In the rows, 128 means zero.
Each row has two labels, one from each of two sets.
| 127 | 161 | 140 | 136 | 106 | 120 | 206 | 130 |  50 | 133 | 136 | 108 | 134 | 107 | 134 | 126 | 122 | 155 | 129 | 139 | 129 | 144 | 144 | 132 | 125 | 124 | 126 | 124 | 122 | 139 | 103 | 137 | 131 | 128 | 136 | 128 | 168 | 118 | 157 | 132 | 148 |	S/JN
| 119 | 131 | 139 | 133 | 115 | 121 | 182 | 126 | 138 | 127 | 131 | 126 | 128 | 111 | 133 | 123 | 134 | 158 | 133 | 120 | 127 | 100 | 142 | 131 | 124 | 125 | 102 | 119 | 126 | 126 | 118 | 149 | 130 | 131 | 127 | 134 | 113 | 136 | 139 | 126 | 137 |	V/ZP
| 125 | 134 | 131 | 133 |  94 | 119 | 206 | 129 | 142 | 126 | 133 | 133 | 103 | 117 | 132 | 125 | 140 | 147 | 135 | 109 | 134 | 113 | 137 | 128 | 130 | 116 | 115 | 106 | 117 | 121 | 114 | 144 | 131 | 134 | 122 | 149 | 115 | 131 | 151 | 123 | 141 |	R/ZP
| 130 | 153 | 129 | 142 | 121 | 123 | 151 | 114 | 125 |  95 | 124 | 121 | 138 | 103 | 139 | 125 | 131 | 145 | 105 | 118 | 134 | 143 | 134 | 133 | 127 | 111 | 118 | 123 | 125 | 129 | 110 | 137 | 134 | 120 | 123 | 125 | 132 | 130 | 117 | 113 | 112 |	R/FJ
| 119 | 136 | 120 | 141 | 131 | 131 | 173 | 104 | 134 | 105 | 144 | 133 | 135 | 123 | 155 | 136 | 127 | 126 | 126 | 110 | 133 | 148 | 143 | 109 | 124 | 116 | 112 | 132 | 127 | 132 | 116 | 132 | 131 | 133 | 109 | 127 | 153 | 124 | 152 | 131 | 117 |	A/JN
| 122 | 134 | 140 | 133 | 115 | 117 | 198 | 135 | 137 | 127 | 135 | 123 | 126 | 112 | 129 | 121 | 142 | 158 | 178 | 118 | 132 | 116 | 147 | 132 | 133 | 121 | 118 | 128 | 117 | 133 | 117 | 149 | 130 | 127 | 124 | 132 | 115 | 146 | 143 | 125 | 134 |	V/ZP
| 125 | 132 | 133 | 156 | 104 | 114 | 167 | 127 | 128 | 120 | 125 | 133 |  98 | 102 | 142 | 123 | 138 | 166 | 143 | 137 | 125 | 126 | 144 | 133 | 131 | 118 | 117 | 116 | 130 | 127 | 115 | 137 | 157 | 125 | 129 | 126 | 145 | 120 | 119 | 114 | 141 |	Z/FJ
| 128 | 143 | 119 | 146 | 114 | 124 | 201 | 120 | 135 | 116 | 128 | 127 | 133 | 113 | 126 | 119 | 194 | 150 | 121 | 120 | 133 | 135 | 140 | 130 | 119 | 124 | 108 | 121 | 120 | 133 | 106 | 144 | 121 | 132 | 110 | 132 | 133 | 129 | 159 | 116 | 140 |	S/JN
| 122 | 141 | 147 | 158 | 113 | 117 | 191 | 126 | 133 | 129 | 127 | 134 | 120 |  98 | 155 | 124 | 144 | 152 | 127 | 140 | 119 | 143 | 140 | 135 | 137 | 109 | 121 | 123 | 125 | 126 | 106 | 158 | 126 | 132 | 134 | 126 | 131 | 136 | 152 | 125 | 133 |	V/FJ
| 132 | 141 | 136 | 133 | 125 | 113 | 182 | 131 | 131 | 127 | 120 | 128 | 131 |  97 | 157 | 143 | 149 | 162 | 117 | 136 | 126 | 126 | 140 | 156 | 143 | 116 | 118 | 111 | 124 | 123 | 108 | 140 | 127 | 132 | 127 | 119 | 136 | 123 | 119 | 126 | 138 |	V/HJ
| 122 | 136 | 136 | 140 | 103 | 118 | 198 | 125 | 135 | 112 | 126 | 134 | 134 | 104 | 141 | 129 | 148 | 152 | 128 | 131 | 121 | 122 | 152 | 127 | 125 | 117 | 110 |  92 | 121 | 130 | 114 | 155 | 131 | 123 | 129 | 120 | 127 | 126 | 138 | 118 | 144 |	S/JN
| 109 | 140 | 140 | 134 |  98 | 123 | 163 | 114 | 132 | 114 | 134 | 141 | 123 | 114 | 143 | 134 | 147 | 153 | 113 | 123 | 133 | 132 | 135 | 136 | 137 | 101 | 109 | 118 | 129 | 129 | 106 | 135 | 138 | 127 | 119 | 120 | 122 | 138 | 126 | 123 | 147 |	A/HJ
| 121 | 140 | 135 | 138 | 114 | 123 | 182 | 129 | 126 | 132 | 127 | 142 | 130 | 106 | 112 | 120 | 135 | 148 | 133 | 117 | 131 | 119 | 134 | 133 | 135 | 127 | 132 | 118 | 139 | 132 | 125 | 138 | 128 | 136 | 132 | 147 | 117 | 129 | 157 | 124 | 147 |	R/ZP
| 123 | 132 | 131 | 144 | 121 | 118 | 195 | 121 | 131 | 124 | 128 | 134 | 135 | 115 | 134 | 130 | 129 | 142 | 123 | 126 | 123 | 127 | 144 | 130 | 125 | 125 | 121 | 126 | 116 | 128 | 108 | 142 | 127 | 141 | 127 | 128 | 146 | 134 | 174 | 117 | 139 |	A/JN
| 130 | 147 | 139 | 139 | 102 | 122 | 186 | 127 | 135 | 120 | 122 | 128 | 132 | 108 | 151 | 130 | 136 | 171 | 125 | 140 | 133 | 121 | 147 | 127 | 125 | 121 | 118 | 120 | 133 | 140 | 118 | 159 | 131 | 133 | 140 | 123 | 140 | 123 | 138 | 122 | 145 |	V/FJ
| 127 | 151 | 113 | 131 | 101 | 121 | 188 | 137 | 137 | 129 | 106 | 120 | 130 |  93 | 137 | 123 | 166 | 170 | 131 | 135 | 115 | 134 | 141 | 139 | 131 | 117 | 125 | 115 | 126 | 131 | 124 | 133 | 137 | 128 | 131 | 126 | 149 | 135 | 124 | 129 | 143 |	R/FJ
| 113 | 144 | 124 | 139 | 153 | 115 | 160 | 112 | 138 | 117 | 141 | 131 | 132 | 111 | 138 | 130 | 142 | 141 | 124 | 124 | 122 | 151 | 148 | 135 | 125 | 108 | 112 | 126 | 120 | 125 | 104 | 136 | 128 | 133 | 121 | 131 | 149 | 127 | 125 | 120 | 137 |	Z/FJ
| 116 | 131 | 142 | 139 | 104 | 124 | 203 | 121 | 141 | 130 | 133 | 134 | 127 | 102 | 136 | 129 | 143 | 139 | 124 | 127 | 135 | 131 | 131 | 139 | 140 | 121 | 116 | 112 | 125 | 131 | 127 | 141 | 142 | 138 | 113 | 127 | 130 | 126 | 124 | 123 | 117 |	Z/HJ
| 131 | 144 | 131 | 138 | 114 | 116 | 186 | 125 | 137 | 116 | 134 | 129 | 137 | 112 | 134 | 125 | 151 | 152 | 114 | 128 | 131 | 128 | 145 | 130 | 138 | 116 | 103 | 132 | 127 | 132 | 111 | 141 | 130 | 123 | 128 | 129 | 142 | 113 | 178 | 128 | 147 |	A/JN
| 117 | 126 | 127 | 146 | 101 | 122 | 195 | 125 | 129 | 118 | 130 | 128 | 132 |  99 | 133 | 121 | 134 | 136 | 134 | 128 | 130 | 119 | 141 | 132 | 131 | 118 | 106 | 119 | 116 | 129 |  85 | 127 | 136 | 129 | 117 | 128 | 174 | 129 | 195 | 124 | 135 |	A/JN
| 128 | 143 | 129 | 140 |  99 | 119 | 176 | 127 | 132 | 127 | 119 | 137 | 137 | 114 | 131 | 132 | 133 | 146 | 127 | 133 | 127 | 125 | 140 | 135 | 131 | 114 | 117 | 120 | 118 | 135 | 123 | 139 | 129 | 122 | 135 | 127 | 140 | 112 | 147 | 118 | 143 |	Z/JN
| 118 | 160 | 126 | 132 | 113 | 113 | 174 | 113 | 123 | 101 | 135 | 134 | 136 | 124 | 137 | 130 | 149 | 147 | 131 | 119 | 126 | 138 | 148 | 130 | 118 | 116 | 103 | 139 | 133 | 125 | 118 | 130 | 129 | 122 | 103 | 134 | 144 | 132 | 131 | 120 | 137 |	R/JN
| 132 | 153 | 140 | 177 | 120 | 120 | 186 | 140 | 133 | 119 | 119 | 107 | 131 | 109 | 137 | 131 | 147 | 150 | 127 | 124 | 128 | 140 | 146 | 131 | 133 | 109 | 112 | 113 | 126 | 123 | 122 | 142 | 134 | 133 | 133 | 135 | 157 | 128 | 143 | 125 | 130 |	V/JN
| 123 | 149 | 136 | 136 | 108 | 116 | 168 | 157 | 137 | 104 | 133 | 142 | 122 |  98 | 141 | 133 | 149 | 167 | 131 | 118 | 125 | 155 | 140 | 186 | 123 | 104 | 132 | 117 | 131 | 122 | 107 | 145 | 125 | 116 | 117 | 130 | 131 | 134 | 109 | 122 | 134 |	V/FJ
| 118 | 142 | 136 | 138 | 103 | 107 | 191 | 120 | 128 | 124 | 139 | 121 | 125 |  76 | 139 | 131 | 150 | 155 | 123 | 119 | 142 | 153 | 130 | 145 | 147 | 103 | 104 | 106 | 124 | 136 | 113 | 141 | 124 | 132 | 127 | 133 | 164 | 127 | 126 | 116 | 139 |	Z/FJ
| 124 | 114 | 135 | 139 | 112 | 128 | 167 | 116 | 122 | 135 | 129 | 134 | 119 | 111 | 138 | 125 | 136 | 125 | 128 | 126 | 117 | 140 | 135 | 140 | 139 | 108 | 127 | 108 | 122 | 122 | 133 | 128 | 125 | 128 | 137 | 128 | 143 | 148 | 136 | 125 | 136 |	R/HJ
| 128 | 136 | 132 | 129 | 104 | 116 | 194 | 122 | 142 | 111 | 136 | 130 | 127 | 147 |  96 | 121 | 148 | 154 | 122 | 121 | 123 | 123 | 140 | 130 | 145 | 119 | 114 | 116 | 136 | 122 | 111 | 127 | 152 | 156 | 116 | 122 | 137 | 136 | 144 | 126 | 134 |	A/HJ
| 122 | 120 | 136 | 131 |  97 | 123 | 206 | 125 | 136 | 136 | 131 | 127 | 129 |  96 | 130 | 122 | 141 | 148 | 134 | 123 | 146 | 122 | 126 | 136 | 137 | 116 | 130 | 113 | 126 | 148 | 122 | 122 | 131 | 138 | 129 | 132 | 158 | 128 | 158 | 127 | 133 |	R/FJ
| 127 | 131 | 129 | 124 | 102 | 118 | 195 | 133 | 129 | 131 | 128 | 120 | 128 | 118 | 134 | 121 | 139 | 155 | 128 | 150 | 129 | 138 | 125 | 131 | 144 | 118 | 123 | 125 | 118 | 134 | 126 | 135 | 121 | 121 | 127 | 133 | 149 | 123 | 119 | 123 | 134 |	Z/FJ
| 131 | 128 | 140 | 144 | 108 | 120 | 199 | 135 | 130 | 127 | 128 | 127 | 132 | 118 | 127 | 127 | 137 | 141 | 120 |  93 | 125 | 145 | 135 | 131 | 123 | 125 | 116 | 118 | 128 | 129 | 111 | 148 | 136 | 119 | 118 | 127 | 146 | 123 | 145 | 127 | 151 |	S/FJ
| 123 | 141 | 136 | 123 | 107 | 109 | 206 | 138 | 147 | 130 | 127 | 117 | 128 | 105 | 138 | 127 | 128 | 164 | 118 | 132 | 125 | 120 | 142 | 123 | 130 | 121 | 119 | 105 | 117 | 127 | 112 | 138 | 124 | 135 | 135 | 133 | 149 | 116 | 154 | 135 | 148 |	S/JN
| 142 | 132 | 128 | 134 | 109 | 129 | 157 | 122 | 123 | 103 | 124 | 140 | 133 | 118 | 137 | 128 | 144 | 129 | 128 | 116 | 128 | 120 | 127 | 131 | 120 | 121 | 121 | 131 | 124 | 130 | 121 | 139 | 135 | 133 | 118 | 119 | 120 | 124 | 125 | 124 | 136 |	S/ZP
| 133 | 126 | 128 | 134 | 111 | 115 | 206 | 121 | 142 | 128 | 145 | 121 | 131 |  97 | 139 | 129 | 137 | 167 | 123 | 124 | 137 | 132 | 143 | 136 | 127 | 120 | 100 |  99 | 129 | 120 | 105 | 142 | 129 | 125 | 119 | 124 | 130 | 124 | 142 | 113 | 151 |	R/HJ
| 131 | 134 | 138 | 126 | 106 | 116 | 188 | 119 | 141 | 109 | 126 | 131 | 125 | 118 | 128 | 121 | 116 | 160 | 126 | 113 | 134 | 128 | 155 | 131 | 125 | 120 | 108 | 122 | 128 | 125 | 109 | 132 | 124 | 125 | 120 | 118 | 113 | 140 | 143 | 121 | 138 |	A/ZP
| 113 | 142 | 137 | 133 | 102 | 133 | 206 | 113 | 137 | 113 | 125 | 128 | 131 | 116 | 135 | 120 | 141 | 155 | 120 | 109 | 129 | 127 | 139 | 134 | 132 | 120 | 106 | 132 | 126 | 135 | 109 | 141 | 151 | 142 | 100 | 141 | 118 | 133 | 157 | 125 | 124 |	A/ZP
| 116 | 138 | 127 | 128 | 129 | 119 | 197 | 111 | 118 | 114 | 129 | 121 | 133 | 119 | 128 | 124 | 135 | 142 | 125 | 115 | 133 | 135 | 128 | 129 | 117 | 119 | 108 | 120 | 118 | 127 | 115 | 132 | 112 | 121 | 105 | 133 | 139 | 124 | 144 | 116 | 130 |	S/JN
| 126 | 143 | 141 | 131 |  93 | 124 | 200 | 121 | 151 | 124 | 130 | 127 | 138 | 117 | 130 | 126 | 140 | 163 | 119 | 126 | 150 | 140 | 143 | 125 | 137 | 114 | 110 | 113 | 129 | 128 | 118 | 151 | 134 | 136 | 117 | 121 | 127 | 126 | 116 | 122 | 139 |	Z/HJ
| 125 | 136 | 129 | 140 | 110 | 122 | 166 | 111 | 128 | 111 | 130 | 130 | 130 | 115 | 128 | 130 | 128 | 123 | 124 | 115 | 128 | 131 | 139 | 135 | 116 | 114 | 122 | 118 | 119 | 131 | 105 | 142 | 136 | 134 | 137 | 130 | 140 | 123 | 135 | 117 | 128 |	S/JN
| 108 | 160 | 131 | 142 | 119 | 120 | 201 | 113 | 130 | 108 | 119 | 110 | 127 | 117 | 133 | 127 | 132 | 166 | 125 | 103 | 137 | 132 | 149 | 124 | 117 | 116 | 129 | 118 | 120 | 141 | 110 | 133 | 128 | 126 | 113 | 128 | 150 | 131 | 146 | 129 | 130 |	A/JN
| 130 | 145 | 131 | 134 | 118 | 127 | 156 | 114 | 126 | 100 | 129 | 140 | 143 | 123 | 133 | 132 | 131 | 137 | 134 | 122 | 129 | 137 | 131 | 122 | 115 | 117 | 110 | 137 | 123 | 132 | 117 | 146 | 134 | 131 | 107 | 137 | 123 | 145 | 133 | 123 | 129 |	S/JN
| 122 | 141 | 132 | 143 | 123 | 118 | 166 | 120 | 126 | 129 | 150 | 117 | 134 | 124 | 134 | 131 | 130 | 145 | 127 | 132 | 124 | 138 | 145 | 121 | 124 | 117 | 126 | 121 | 125 | 123 | 128 | 122 | 140 | 127 | 132 | 134 | 144 | 125 | 136 | 134 | 127 |	Z/JN
| 120 | 156 | 139 | 134 | 110 | 114 | 205 | 125 | 139 | 102 | 134 | 139 | 132 | 103 | 136 | 124 | 145 | 169 | 124 | 131 | 119 | 143 | 149 | 129 | 131 | 131 |  93 | 115 | 130 | 156 | 110 | 144 | 130 | 129 | 115 | 125 | 137 | 131 | 151 | 120 | 142 |	A/HJ
| 121 | 134 | 131 | 130 |  96 | 121 | 193 | 111 | 133 | 121 | 139 | 119 | 143 | 109 | 133 | 121 | 143 | 153 | 130 | 121 | 131 | 120 | 134 | 129 | 136 | 119 | 108 | 118 | 134 | 124 | 109 | 134 | 132 | 135 | 122 | 123 | 123 | 135 | 117 | 125 | 131 |	Z/HJ
| 118 | 172 | 134 | 139 | 111 | 116 | 164 | 119 | 140 | 114 | 120 | 124 | 124 | 124 | 131 | 132 | 138 | 155 | 124 | 122 | 121 | 141 | 150 | 130 | 117 | 109 | 112 | 127 | 114 | 135 | 118 | 142 | 129 | 126 | 142 | 139 | 138 | 128 | 107 | 118 | 145 |	Z/JN

Each row has two labels, one from each of two sets.
| 131 | 124 | 130 | 120 | 126 | 135 | 128 | 134 | 130 | 116 | 123 | 121 | 129 | 128 | 126 | 130 | 128 | 128 | 128 | 127 | 137 | 134 | 138 | 124 | 132 | 132 | 118 | 129 | 126 | 125 | 132 | 130 | 126 | 125 | 118 | 137 | 133 | 133 | 128 | 128 | 129 |	H/SJ
| 131 | 124 | 129 | 118 | 126 | 135 | 129 | 132 | 133 | 114 | 122 | 119 | 131 | 128 | 125 | 130 | 123 | 131 | 125 | 129 | 140 | 138 | 140 | 124 | 138 | 132 | 115 | 128 | 125 | 125 | 131 | 135 | 127 | 121 | 119 | 139 | 131 | 133 | 128 | 131 | 126 |	H/SJ
| 131 | 127 | 127 | 121 | 128 | 132 | 126 | 139 | 128 | 115 | 126 | 123 | 129 | 127 | 124 | 130 | 124 | 129 | 128 | 127 | 136 | 135 | 139 | 125 | 136 | 129 | 119 | 129 | 126 | 126 | 129 | 130 | 128 | 127 | 116 | 133 | 131 | 130 | 131 | 130 | 128 |	H/SJ
| 129 | 128 | 130 | 124 | 129 | 132 | 130 | 134 | 130 | 116 | 127 | 124 | 127 | 126 | 124 | 131 | 125 | 131 | 126 | 129 | 136 | 133 | 135 | 124 | 139 | 127 | 119 | 127 | 123 | 127 | 127 | 134 | 124 | 129 | 121 | 132 | 128 | 128 | 129 | 130 | 125 |	H/SJ
| 129 | 127 | 133 | 116 | 126 | 133 | 133 | 110 | 133 | 116 | 125 | 122 | 127 | 131 | 126 | 127 | 117 | 129 | 128 | 128 | 134 | 137 | 131 | 125 | 133 | 131 | 116 | 128 | 124 | 128 | 131 | 139 | 129 | 122 | 128 | 133 | 129 | 131 | 128 | 129 | 126 |	H/LC
| 133 | 134 | 123 | 134 | 130 | 127 | 124 | 128 | 124 | 134 | 126 | 130 | 125 | 129 | 129 | 126 | 122 | 122 | 131 | 131 | 134 | 132 | 127 | 127 | 129 | 130 | 130 | 129 | 129 | 128 | 133 | 125 | 126 | 128 | 122 | 124 | 125 | 131 | 135 | 122 | 132 |	X/Tt
| 123 | 119 | 129 | 121 | 118 | 129 | 127 | 141 | 138 | 132 | 127 | 128 | 130 | 125 | 135 | 139 | 110 | 132 | 133 | 122 | 125 | 126 | 127 | 134 | 119 | 134 | 138 | 126 | 135 | 130 | 132 | 130 | 130 | 124 | 130 | 129 | 121 | 128 | 140 | 137 | 134 |	U/Tt
